Here is a tiny trained network, its code and every weight. The questions are about switching its units off for an input and a class, where a switched-off unit gives its printed mean instead of its output.

import numpy as np


def w(rows, s, z=0):
    codes = np.array(rows[::2]) - 128.0
    scale = np.full(codes.shape[1], s)
    scale[-1] = z or s
    return codes * scale


def norm(h):
    return h / np.sqrt((h * h).mean(-1, keepdims=True) + 1e-5)


def f(y):
    return np.maximum(y, 0)


def log_softmax(a):
    a = a - a.max(-1, keepdims=True)
    return a - np.log(np.exp(a).sum(-1, keepdims=True))


def net(x, mask):
    res = np.array(x, float).reshape(1, 6) / 4 @ E
    u = 0
    for l in range(2):
        y = f(norm(res) @ A[l][:, :-1].T + A[l][:, -1])
        res = res + np.where(mask[u : u + 8], y, B[l][:, -1]) @ B[l][:, :-1]
        u += 8
    return log_softmax(norm(res)[-1] @ U[:, :-1].T + U[:, -1])


A, B = {}, {}
E = w([
[219,195,128,59,104],'x0',
[74,126,211,66,189],'x1',
[77,162,100,150,41],'x2',
[163,64,108,71,58],'x3',
[253,155,115,102,195],'x4',
[145,112,180,184,85],'x5',
],0.0068)
A[0] = w([
[113,159,234,164,74,119],'L0N1',
[101,218,83,165,92,159],'L0N2',
[99,107,2,66,90,233],'L0N3',
[128,119,159,157,143,31],'L0N4',
[121,104,153,192,129,157],'L0N5',
[162,156,21,151,165,211],'L0N6',
[42,145,193,139,69,125],'L0N7',
[147,223,86,133,85,3],'L0N8',
],0.0098,0.0016)
B[0] = w([
[191,95,161,109,134,214],'L0N1',
[199,15,92,116,182,229],'L0N2',
[92,78,65,99,67,253],'L0N3',
[117,137,118,223,3,148],'L0N4',
[234,242,80,203,150,186],'L0N5',
[147,143,2,208,162,224],'L0N6',
[139,165,121,66,212,255],'L0N7',
[132,174,175,138,139,204],'L0N8',
],0.0053,0.005)
A[1] = w([
[166,130,148,240,151,164],'L1N1',
[73,167,104,194,143,226],'L1N2',
[210,101,192,33,96,95],'L1N3',
[213,104,73,118,157,185],'L1N4',
[17,133,41,76,183,250],'L1N5',
[151,55,83,108,1,124],'L1N6',
[61,108,160,55,178,152],'L1N7',
[141,153,115,181,128,117],'L1N8',
],0.0088,0.0026)
B[1] = w([
[193,90,101,125,191,208],'L1N1',
[201,69,230,120,224,190],'L1N2',
[156,164,208,52,76,218],'L1N3',
[29,161,89,110,130,252],'L1N4',
[2,104,135,225,76,253],'L1N5',
[202,104,118,101,44,229],'L1N6',
[73,204,193,222,163,207],'L1N7',
[196,117,91,102,167,164],'L1N8',
],0.007,0.0064)
U = w([
[133,136,54,140,157,253],'0',
[137,162,208,61,115,144],'1',
[172,109,99,61,23,82],'2',
[59,57,74,132,47,78],'3',
[166,89,144,147,151,79],'4',
[4,141,176,166,146,100],'5',
],0.015,0.0022)

Each question gives the input, the list of numbers given to net, and the class t.
The units are the neurons (one row each of A and B). Each row of codes is followed by its name. A weight is (code - 128) times the scale printed after its matrix; where a second scale follows, it is the last column's (A, B and U).
mask holds one flag per neuron, layer by layer. A switched-off neuron (its flag False) gives its mean, the last column of its row in B, instead of its output. The means were averaged over made-up inputs and are rounded, as every weight is.
A unit's drop is (log p(t) with every unit on - log p(t) with that unit switched off) / (log p(t) with every unit on - log p(t) with every unit switched off).
The circuit of an input: a set's keep is (log p(t) with only the set's units on - log p(t) with every unit switched off) / (log p(t) with every unit on - log p(t) with every unit switched off). Starting from the 12 units with the biggest drops (on a tie, the unit counted first), units are removed one at a time, each time the one whose removal leaves the highest keep (on an exact tie, the one counted first), for as long as the keep stays at least 0.8.
units of the circuit, in order: the units of the circuit, biggest drop first
most important unit: the unit with the biggest drop
k most important neurons: the k neurons with the biggest drops, biggest first
top k neurons in layer l: the k neurons of layer l with the biggest drops, biggest first
drop of u: that unit's drop, to one decimal
input [8,6,6,-2,0,-7], class 5: units of the circuit, in order : L1N5, L1N6
input [7,8,8,-6,-5,6], class 1: most important unit : L0N1
input [-6,1,-5,0,3,-4], class 5: units of the circuit, in order : L1N5, L0N2
input [-3,2,7,0,7,-6], class 3: units of the circuit, in order : L0N3, L1N5
input [4,5,3,-1,-7,8], class 1: units of the circuit, in order : L0N1, L1N5
input [3,6,7,4,2,-5], class 3: 4 most important neurons : L0N3, L1N5, L0N1, L1N2
input [-7,-6,-4,7,-4,6], class 2: units of the circuit, in order : L1N6, L1N5
input [-4,8,-3,6,0,6], class 1: units of the circuit, in order : L1N5, L1N3
input [-6,2,2,-5,-5,8], class 4: top 2 neurons in layer 0 : L0N5, L0N1
input [-6,8,-5,-8,4,8], class 4: top 2 neurons in layer 0 : L0N5, L0N4
input [1,4,-7,0,-2,0], class 5: 2 most important neurons : L1N7, L0N1
input [3,7,-8,0,4,-8], class 5: 2 most important neurons : L1N7, L1N6
input [-6,-5,2,1,-2,5], class 4: 2 most important neurons : L1N2, L0N5
input [-6,1,5,-8,8,2], class 4: units of the circuit, in order : L1N2
input [6,2,-5,-3,-2,-4], class 5: drop of L0N2 : 0.0
input [-3,-7,-7,-5,-8,2], class 4: drop of L1N2 : 0.2
input [-2,8,-2,-6,1,8], class 4: drop of L1N1 : 0.2
input [-4,-7,3,-7,-3,-3], class 0: drop of L0N6 : 0.1
